Below are the code and all the weights of a small trained network. Each question names an input and a class and asks about switching units off, where a switched-off unit gives its printed mean instead of its output.

import numpy as np


def w(rows, s, z=0):
    codes = np.array(rows[::2]) - 128.0
    scale = np.full(codes.shape[1], s)
    scale[-1] = z or s
    return codes * scale


def f(y):
    return y / 2 * (1 + np.tanh(0.7978845608 * (y + 0.044715 * y**3)))


def log_softmax(a):
    a = a - a.max(-1, keepdims=True)
    return a - np.log(np.exp(a).sum(-1, keepdims=True))


def net(x, mask):
    res = np.array(x, float).reshape(1, 5) / 4 @ E
    y = f(res @ A[0][:, :-1].T + A[0][:, -1])
    res = res + np.where(mask, y, B[0][:, -1]) @ B[0][:, :-1]
    return log_softmax(res[-1] @ U[:, :-1].T + U[:, -1])


A, B = {}, {}
E = w([
[51,214,162,157,198,52,183,70,158,179],'x0',
[115,91,128,237,32,72,93,161,178,216],'x1',
[97,88,111,38,110,122,105,99,50,254],'x2',
[122,148,236,56,46,169,204,162,187,148],'x3',
[189,184,87,101,109,25,174,199,81,134],'x4',
],0.0058)
A[0] = w([
[87,85,149,152,149,201,110,65,163,132,47],'n1',
[149,153,147,181,127,135,145,141,175,43,104],'n2',
[48,93,176,135,139,188,70,58,168,117,102],'n3',
[63,178,137,135,163,46,182,105,137,152,103],'n4',
[115,118,3,198,193,98,31,81,63,93,92],'n5',
[138,144,118,52,178,165,168,116,100,69,106],'n6',
[125,110,194,79,56,149,191,152,153,119,70],'n7',
[145,150,143,63,191,168,168,111,81,82,96],'n8',
[121,158,149,57,159,146,135,101,77,54,96],'n9',
[97,97,122,54,106,142,113,109,65,205,120],'n10',
[181,68,95,96,72,179,91,183,110,95,72],'n11',
[29,208,178,151,188,73,180,75,160,187,82],'n12',
[82,90,124,78,109,128,112,119,58,212,85],'n13',
[150,141,130,198,119,149,169,142,155,40,93],'n14',
[189,65,110,107,67,179,100,174,93,96,55],'n15',
[152,150,138,173,145,131,132,150,199,55,83],'n16',
[109,163,207,85,77,148,168,149,163,145,83],'n17',
[102,90,141,213,39,87,119,156,160,181,88],'n18',
[108,88,98,56,101,138,124,73,75,207,94],'n19',
[140,154,134,186,134,139,146,157,186,55,81],'n20',
[51,208,159,157,183,79,164,79,149,172,89],'n21',
[133,94,140,222,57,90,105,160,160,187,96],'n22',
[182,191,98,103,103,49,167,171,91,131,46],'n23',
[82,88,170,167,149,206,103,58,157,139,81],'n24',
[139,144,130,59,193,157,151,118,112,85,65],'n25',
[151,134,121,57,198,157,150,100,127,85,90],'n26',
[135,135,180,90,88,138,163,132,158,136,4],'n27',
[77,107,157,139,134,209,78,59,173,122,80],'n28',
[122,133,187,78,68,149,186,138,163,129,89],'n29',
[196,75,122,124,72,173,80,189,107,112,66],'n30',
[46,74,170,139,150,196,82,67,180,114,106],'n31',
[132,148,174,79,80,168,185,147,174,143,66],'n32',
[89,87,117,60,116,125,121,97,78,208,105],'n33',
[169,156,126,189,145,153,146,144,190,68,70],'n34',
[198,180,104,100,110,43,172,191,87,132,104],'n35',
[110,152,188,80,69,167,179,159,171,140,71],'n36',
[185,189,93,103,119,55,164,208,102,137,92],'n37',
],0.0065,0.0037)
B[0] = w([
[150,70,152,75,90,75,168,205,77,50,161],'n1',
[168,181,181,117,181,135,107,173,173,203,197],'n2',
[126,104,154,111,84,112,157,204,54,73,195],'n3',
[175,122,82,81,88,196,112,129,116,36,194],'n4',
[161,2,85,235,244,50,237,63,62,192,255],'n5',
[54,109,128,106,66,69,66,80,197,159,196],'n6',
[152,52,59,190,202,95,195,77,85,157,178],'n7',
[41,108,133,77,86,58,51,76,201,163,193],'n8',
[43,114,120,102,99,57,66,92,201,161,186],'n9',
[187,199,188,135,192,147,99,184,168,202,202],'n10',
[186,157,28,87,119,215,117,78,165,36,190],'n11',
[207,141,6,67,105,237,100,88,161,23,226],'n12',
[176,184,174,106,195,127,110,186,203,180,188],'n13',
[177,186,172,115,185,134,100,183,183,203,196],'n14',
[197,124,31,70,122,205,116,73,164,37,183],'n15',
[180,173,174,100,200,129,106,175,178,199,187],'n16',
[152,66,66,201,201,94,191,62,81,160,180],'n17',
[28,105,109,31,85,32,38,73,245,147,207],'n18',
[198,193,189,106,207,132,111,190,179,190,194],'n19',
[177,180,177,103,204,124,97,178,172,173,187],'n20',
[213,137,9,59,103,233,126,69,166,29,205],'n21',
[18,92,126,35,73,20,41,53,235,152,207],'n22',
[132,83,162,96,67,99,168,213,79,57,177],'n23',
[132,89,163,83,69,99,170,203,69,50,182],'n24',
[70,85,119,75,78,41,59,95,209,139,170],'n25',
[52,90,131,100,95,58,105,78,192,149,181],'n26',
[155,60,71,133,193,74,176,110,128,112,130],'n27',
[135,95,164,99,73,89,177,207,71,71,183],'n28',
[136,61,94,202,196,101,170,74,93,173,177],'n29',
[167,131,30,72,100,178,94,81,169,55,182],'n30',
[125,93,174,115,72,99,169,215,50,59,204],'n31',
[134,71,84,186,202,78,189,88,90,150,168],'n32',
[190,199,186,120,206,138,95,201,183,175,194],'n33',
[178,158,172,81,208,117,104,186,169,188,183],'n34',
[98,102,188,124,42,123,163,206,35,56,208],'n35',
[138,54,86,197,203,77,194,89,98,183,179],'n36',
[103,105,186,124,53,109,172,195,54,60,199],'n37',
],0.0058,0.0048)
U = w([
[16,118,127,101,82,63,75,77,197,149,116],'0',
[182,141,48,105,108,247,124,86,145,75,113],'1',
[139,73,97,214,199,81,186,80,79,164,114],'2',
[175,201,203,122,182,143,108,186,166,182,119],'3',
[106,114,183,120,46,112,162,204,45,83,119],'4',
[56,203,174,195,80,214,129,70,89,165,246],'5',
],0.013)

Each question gives the input, the list of numbers given to net, and the class t.
The units are the neurons (one row each of A and B). Each row of codes is followed by its name. A weight is (code - 128) times the scale printed after its matrix; where a second scale follows, it is the last column's (A, B and U).
mask holds one flag per neuron, in row order. A switched-off neuron (its flag False) gives its mean, the last column of its row in B, instead of its output. The means were averaged over made-up inputs and are rounded, as every weight is.
A unit's drop is (log p(t) with every unit on - log p(t) with that unit switched off) / (log p(t) with every unit on - log p(t) with every unit switched off).
The circuit of an input: a set's keep is (log p(t) with only the set's units on - log p(t) with every unit switched off) / (log p(t) with every unit on - log p(t) with every unit switched off). Starting from the 12 units with the biggest drops (on a tie, the unit counted first), units are removed one at a time, each time the one whose removal leaves the highest keep (on an exact tie, the one counted first), for as long as the keep stays at least 0.8.
circuit, biggest first: the units of the circuit, biggest drop first
most important unit: the unit with the biggest drop
top k neurons: the k neurons with the biggest drops, biggest first
drop when u is switched off: that unit's drop, to one decimal
input [7,-3,-2,-5,6], class 1: circuit, biggest first => n21
input [-1,6,-6,5,1], class 0: top 2 neurons => n22, n18
input [1,4,-3,0,5], class 4: circuit, biggest first => n35, n37
input [0,-6,0,6,0], class 0: top 2 neurons => n8, n5
input [7,0,-3,-2,8], class 4: top 3 neurons => n35, n37, n23
input [6,-5,-1,-3,4], class 1: top 2 neurons => n21, n12
input [-8,8,-6,5,-1], class 0: top 2 neurons => n22, n18
input [7,3,-5,7,-3], class 1: top 2 neurons => n12, n21
input [8,-7,6,8,-4], class 1: top 4 neurons => n12, n21, n4, n5
input [-7,-3,8,-2,8], class 3: top 2 neurons => n10, n19
input [-5,1,5,-6,-6], class 2: top 3 neurons => n5, n12, n21
input [-8,8,-7,4,-8], class 0: top 3 neurons => n22, n18, n12
input [-7,0,-2,7,6], class 1: top 4 neurons => n11, n15, n30, n5
input [1,8,1,-7,7], class 0: most important unit => n22
input [1,1,3,3,5], class 4: top 2 neurons => n5, n35
input [4,-7,5,8,-7], class 2: top 2 neurons => n17, n36
input [3,1,8,7,1], class 3: top 4 neurons => n33, n10, n19, n13
input [0,-1,-8,-7,-1], class 3: drop when n29 is switched off => 0.1
input [6,-2,-3,8,-7], class 2: drop when n17 is switched off => 0.2
input [8,0,-7,-4,-6], class 1: drop when n35 is switched off => 0.0
input [7,2,-3,7,-8], class 4: drop when n11 is switched off => 0.1
input [1,-8,7,5,-1], class 0: most important unit => n8
